Below are the code and all the weights of a small trained network. Each question names an input and a target symbol and asks about switching units off, where a switched-off unit gives its printed mean instead of its output.

import numpy as np


def w(rows, s, z=0):
    codes = np.array(rows[::2]) - 128.0
    scale = np.full(codes.shape[1], s)
    scale[-1] = z or s
    return codes * scale


def softmax(a):
    e = np.exp(a - a.max(-1, keepdims=True))
    return e / e.sum(-1, keepdims=True)


def log_softmax(a):
    a = a - a.max(-1, keepdims=True)
    return a - np.log(np.exp(a).sum(-1, keepdims=True))


def net(x, mask):
    ids = ['ΓΣΨΩαδεζηθλμξπτφ'.index(c) for c in x.split()]
    T = len(ids)
    res = E[ids] + P[:T]
    u = 0
    for l in range(2):
        r = res
        for j in range(3):
            rows = slice(3 * j, 3 * j + 3)
            q, k, v = (r @ M[l][rows].T for M in (Q, K, V))
            z = softmax(np.where(np.tri(T) > 0, q @ k.T / 3**0.5, -1e9)) @ v
            o = O[l][rows]
            res = res + np.where(mask[u + j], z, o[:, -1]) @ o[:, :-1]
        u += 3
    return log_softmax(res[-1] @ U[:, :-1].T + U[:, -1])


Q, K, V, O = {}, {}, {}, {}
E = w([
[87,56,168],'Γ',
[126,10,184],'Σ',
[118,174,186],'Ψ',
[180,231,187],'Ω',
[192,195,187],'α',
[49,148,155],'δ',
[143,104,186],'ε',
[149,119,189],'ζ',
[141,110,192],'η',
[128,151,179],'θ',
[140,107,187],'λ',
[137,91,182],'μ',
[206,126,200],'ξ',
[127,225,176],'π',
[52,205,158],'τ',
[204,66,202],'φ',
],0.011)
P = w([
[137,166,240],'0',
[193,187,121],'1',
[106,119,222],'2',
[186,136,92],'3',
[102,105,235],'4',
[173,82,64],'5',
[103,85,245],'6',
[160,22,35],'7',
[95,102,251],'8',
],0.012)
Q[0] = w([
[59,95,254],'L0H1',
[130,106,158],'L0H1',
[129,144,119],'L0H1',
[182,168,69],'L0H2',
[81,153,92],'L0H2',
[133,124,199],'L0H2',
[142,141,143],'L0H3',
[133,160,131],'L0H3',
[139,152,116],'L0H3',
],0.021)
K[0] = w([
[150,123,1],'L0H1',
[150,111,98],'L0H1',
[125,146,110],'L0H1',
[210,131,70],'L0H2',
[101,161,62],'L0H2',
[137,146,210],'L0H2',
[125,134,152],'L0H3',
[110,131,170],'L0H3',
[123,115,151],'L0H3',
],0.02)
V[0] = w([
[114,127,122],'L0H1',
[71,123,190],'L0H1',
[251,61,174],'L0H1',
[114,141,171],'L0H2',
[168,127,82],'L0H2',
[83,144,149],'L0H2',
[57,109,143],'L0H3',
[115,133,195],'L0H3',
[169,142,139],'L0H3',
],0.017)
O[0] = w([
[147,135,124,117],'L0H1',
[145,199,103,160],'L0H1',
[6,105,124,255],'L0H1',
[172,117,118,201],'L0H2',
[75,159,124,48],'L0H2',
[173,135,138,158],'L0H2',
[117,67,142,120],'L0H3',
[111,85,108,201],'L0H3',
[129,150,114,155],'L0H3',
],0.018,0.015)
Q[1] = w([
[69,6,42],'L1H1',
[168,167,126],'L1H1',
[91,4,55],'L1H1',
[82,123,249],'L1H2',
[170,138,101],'L1H2',
[164,137,91],'L1H2',
[22,120,6],'L1H3',
[104,171,79],'L1H3',
[91,120,85],'L1H3',
],0.014)
K[1] = w([
[133,107,8],'L1H1',
[140,152,117],'L1H1',
[143,109,17],'L1H1',
[102,187,55],'L1H2',
[112,152,161],'L1H2',
[120,131,178],'L1H2',
[136,80,228],'L1H3',
[119,180,173],'L1H3',
[132,104,164],'L1H3',
],0.019)
V[1] = w([
[152,116,131],'L1H1',
[88,211,92],'L1H1',
[90,241,221],'L1H1',
[121,176,122],'L1H2',
[131,134,88],'L1H2',
[121,144,192],'L1H2',
[133,129,135],'L1H3',
[116,131,139],'L1H3',
[144,78,5],'L1H3',
],0.014)
O[1] = w([
[107,123,128,108],'L1H1',
[142,178,132,128],'L1H1',
[110,123,202,9],'L1H1',
[125,168,139,101],'L1H2',
[148,141,131,132],'L1H2',
[82,127,131,104],'L1H2',
[123,113,133,120],'L1H3',
[141,118,120,151],'L1H3',
[114,254,139,141],'L1H3',
],0.018,0.016)
U = w([
[107,193,39,197],'Γ',
[42,127,60,94],'Σ',
[149,140,124,129],'Ψ',
[114,137,165,126],'Ω',
[100,103,194,111],'α',
[171,124,111,113],'δ',
[117,102,145,139],'ε',
[118,102,151,152],'ζ',
[116,110,135,131],'η',
[140,145,128,142],'θ',
[118,110,140,147],'λ',
[115,104,138,121],'μ',
[46,96,185,93],'ξ',
[178,135,151,139],'π',
[193,96,128,78],'τ',
[10,98,142,3],'φ',
],0.011,0.015)

Each question gives the input, a string of symbols that net reads in full, and the target symbol t.
The units are the heads (3 rows each of Q, K, V and O). Each row of codes is followed by its name. A weight is (code - 128) times the scale printed after its matrix; where a second scale follows, it is the last column's (O and U).
mask holds one flag per head, layer by layer. A switched-off head (its flag False) gives its mean, the last column of its rows in O, instead of its output. The means were averaged over made-up inputs and are rounded, as every weight is.
A unit's drop is (log p(t) with every unit on - log p(t) with that unit switched off) / (log p(t) with every unit on - log p(t) with every unit switched off).
The circuit of an input: a set's keep is (log p(t) with only the set's units on - log p(t) with every unit switched off) / (log p(t) with every unit on - log p(t) with every unit switched off). Starting from all 6 units, units are removed one at a time, each time the one whose removal leaves the highest keep (on an exact tie, the one counted first), for as long as the keep stays at least 0.8.
circuit, biggest first: the units of the circuit, biggest drop first
most important unit: the unit with the biggest drop
heads that matter: for each layer, one digit per head in row order, 1 if its drop is at least 0.15 and else 0, layers parted by /
input ζ α φ, target α: most important unit => L1H1
input π ξ π, target ξ: heads that matter => 110 / 100
input ξ φ π Σ π, target Σ: heads that matter => 100 / 100
input ξ Σ Ψ ε α ζ Σ Σ η, target Σ: circuit, biggest first => [L0H1, L1H1]
input η φ φ π Γ, target π: circuit, biggest first => [L0H1, L1H1, L0H2]
input μ Ω Γ φ Σ Σ φ π ξ, target π: heads that matter => 111 / 100
input π λ Σ α φ Σ φ Γ ζ, target Γ: heads that matter => 010 / 001
input Σ Σ φ, target Σ: circuit, biggest first => [L1H1, L0H1]
input Σ Σ Γ Γ ξ, target Γ: circuit, biggest first => [L1H3, L0H1]
input ζ Γ ξ ξ θ Γ μ, target Γ: heads that matter => 000 / 001
input ξ φ π, target φ: heads that matter => 100 / 000
input α α π π τ η Σ ξ ξ, target ξ: heads that matter => 111 / 100
input δ ξ Σ τ τ, target τ: heads that matter => 110 / 000
input Σ ξ η ε θ ξ α, target ξ: heads that matter => 110 / 100
input Σ ζ π ε ξ ξ Σ, target ξ: heads that matter => 110 / 100
input Σ α π ε Γ π Γ, target π: circuit, biggest first => [L0H2, L0H1, L1H1]
input π Σ α φ Σ Σ ξ Γ η, target Γ: circuit, biggest first => [L1H3, L0H2]
input π ζ Σ π, target Σ: most important unit => L0H2
input ε ξ ε, target ξ: circuit, biggest first => [L0H1, L1H1]
input Γ ξ Σ, target ξ: most important unit => L0H1
input Γ ε τ Γ Γ θ Ψ φ π, target φ: heads that matter => 101 / 000
input Σ ε Σ Σ μ Γ α, target Γ: heads that matter => 100 / 101
input α Σ α ε μ Ω π Σ α, target Σ: heads that matter => 110 / 100
input Ω π ξ Σ Σ ξ Γ, target ξ: circuit, biggest first => [L0H1, L0H2, L1H1]
input Σ α ξ, target α: circuit, biggest first => [L1H1, L0H1]
input Σ Ψ ξ φ ε ξ δ Σ μ, target Σ: circuit, biggest first => [L0H1, L1H1]
